[[109 147 121 127]
 [141 117 123 113]
 [135 119 146 153]
 [106 150 118 124]
 [142 116 123 112]
 [138 116 147 153]]
=>
[[142 116 123 112]
 [141 117 123 113]
 [138 116 147 153]
 [135 119 146 153]
 [109 147 121 127]
 [106 150 118 124]]

[[136 131 143 136 100 130 157 138 114 142 133 120 117]
 [137 145 124 135 120 126 132 135 137 124 127 126 152]]
=>
[[137 145 124 135 120 126 132 135 137 124 127 126 152]
 [136 131 143 136 100 130 157 138 114 142 133 120 117]]

[[114 132 120 105 136]
 [125 131 132 133 142]
 [133 132 132 132 119]]
=>
[[133 132 132 132 119]
 [125 131 132 133 142]
 [114 132 120 105 136]]

[[128 131 125 147 122 131 127 126 154 130]
 [142 131 107 139 122 125 137 129 124 126]]
=>
[[142 131 107 139 122 125 137 129 124 126]
 [128 131 125 147 122 131 127 126 154 130]]

[[126 133 127 129 125 127 124 129 128 120 122 128 123 128 130]
 [129 136 127 127 136 132 132 126 124 115 104 129 133 126 131]]
=>
[[129 136 127 127 136 132 132 126 124 115 104 129 133 126 131]
 [126 133 127 129 125 127 124 129 128 120 122 128 123 128 130]]

[[134 118 119 122 138 137 138 112 125 138 132 133 137 128 155 130]
 [142 113 116 136 125 109 117 135 133 113 129 128 127 147 131 128]
 [146 115 106 125 134 125 117 134 123 124 132 135 130 145 136 118]
 [128 134 146 137 130 124 112 126 118 125 113 108 118 140 124 121]
 [126 121 139 144 119 106 128 125 141 113 124 117 127 135 130 142]
 [131 115 115 132 119 112 137 133 148 116 140 139 136 127 131 141]]
=>
[[146 115 106 125 134 125 117 134 123 124 132 135 130 145 136 118]
 [142 113 116 136 125 109 117 135 133 113 129 128 127 147 131 128]
 [134 118 119 122 138 137 138 112 125 138 132 133 137 128 155 130]
 [131 115 115 132 119 112 137 133 148 116 140 139 136 127 131 141]
 [128 134 146 137 130 124 112 126 118 125 113 108 118 140 124 121]
 [126 121 139 144 119 106 128 125 141 113 124 117 127 135 130 142]]
---
[[133 131 125 115 136 122 124 129 123 125 145 127 123 122 121 114]
 [132 131 126 125 149 127 127 120 120 124 139 129 125 119 129 126]
 [133 131 125 115 137 122 124 129 125 125 143 126 123 123 120 113]
 [131 131 125 118 143 124 123 129 126 123 140 126 124 123 122 115]
 [132 131 126 126 149 127 128 119 120 124 138 129 125 119 130 126]]
=>
[[126 130 119 125 129 138 124 120 119 128 127 149 126 126 131 132]
 [115 122 123 124 126 140 123 126 129 123 124 143 118 125 131 131]
 [113 120 123 123 126 143 125 125 129 124 122 137 115 125 131 133]
 [126 129 119 125 129 139 124 120 120 127 127 149 125 126 131 132]
 [114 121 122 123 127 145 125 123 129 124 122 136 115 125 131 133]]

[[103 153]
 [107 106]
 [153 149]]
=>
[[149 153]
 [106 107]
 [153 103]]

[[128 143 146 136 109 147 145 128 107 111 120]
 [135 148 146 127 110 145 148 134 112 113 128]
 [143 145 137 122 110 145 143 140 114 121 131]
 [150 146 139 112 111 145 144 143 119 125 146]
 [107 114 143 149 141 127 113 115 117 115 110]
 [112 133 152 141 124 138 132 113 111 106 109]]
=>
[[109 106 111 113 132 138 124 141 152 133 112]
 [110 115 117 115 113 127 141 149 143 114 107]
 [146 125 119 143 144 145 111 112 139 146 150]
 [131 121 114 140 143 145 110 122 137 145 143]
 [128 113 112 134 148 145 110 127 146 148 135]
 [120 111 107 128 145 147 109 136 146 143 128]]

[[119 117 125 138 153 116 115 118 130]
 [118 118 125 133 156 114 115 121 137]
 [108 137 136 131 152 115 107 124 128]
 [111 131 135 139 150 118 109 120 118]
 [116 123 133 140 152 118 113 120 119]
 [113 124 139 132 157 115 111 128 123]
 [117 122 124 138 151 116 114 116 131]
 [115 127 123 139 148 117 112 114 131]
 [109 134 138 130 154 115 108 126 127]]
=>
[[127 126 108 115 154 130 138 134 109]
 [131 114 112 117 148 139 123 127 115]
 [131 116 114 116 151 138 124 122 117]
 [123 128 111 115 157 132 139 124 113]
 [119 120 113 118 152 140 133 123 116]
 [118 120 109 118 150 139 135 131 111]
 [128 124 107 115 152 131 136 137 108]
 [137 121 115 114 156 133 125 118 118]
 [130 118 115 116 153 138 125 117 119]]

[[136 126 115 125 124 130 131 131 131 138 123]
 [137 126 101 125 122 130 131 137 131 140 118]
 [137 126 115 125 124 130 131 131 131 140 123]
 [137 126 115 125 124 130 131 131 131 140 123]
 [137 126 117 125 124 130 131 131 131 140 123]
 [137 126 104 114 124 130 131 136 131 140 123]]
=>
[[123 140 131 136 131 130 124 114 104 126 137]
 [123 140 131 131 131 130 124 125 117 126 137]
 [123 140 131 131 131 130 124 125 115 126 137]
 [123 140 131 131 131 130 124 125 115 126 137]
 [118 140 131 137 131 130 122 125 101 126 137]
 [123 138 131 131 131 130 124 125 115 126 136]]

[[152 149 124 131]
 [149 150 126 130]
 [156 148 143 154]]
=>
[[154 143 148 156]
 [130 126 150 149]
 [131 124 149 152]]

[[130 127 123 127 130 129 126 135 132 127]
 [128 132 139 121 136 131 132 133 126 135]
 [120 124 128 106 143 119 113 155 140 125]
 [126 125 124 127 123 127 129 130 125 128]
 [128 120 116 136 125 124 130 130 125 118]
 [128 139 130 120 139 138 134 130 119 133]]
=>
[[133 119 130 134 138 139 120 130 139 128]
 [118 125 130 130 124 125 136 116 120 128]
 [128 125 130 129 127 123 127 124 125 126]
 [125 140 155 113 119 143 106 128 124 120]
 [135 126 133 132 131 136 121 139 132 128]
 [127 132 135 126 129 130 127 123 127 130]]

[[139 150 132 131 130 130 147 135]
 [136 148 130 129 129 129 158 132]]
=>
[[132 158 129 129 129 130 148 136]
 [135 147 130 130 131 132 150 139]]

[[130 126 125 148]
 [134 133 122 135]
 [116 114 139 148]
 [109 111 146 119]
 [106 106 150 150]
 [128 132 129 108]
 [124 113 129 150]]
=>
[[150 129 113 124]
 [108 129 132 128]
 [150 150 106 106]
 [119 146 111 109]
 [148 139 114 116]
 [135 122 133 134]
 [148 125 126 130]]
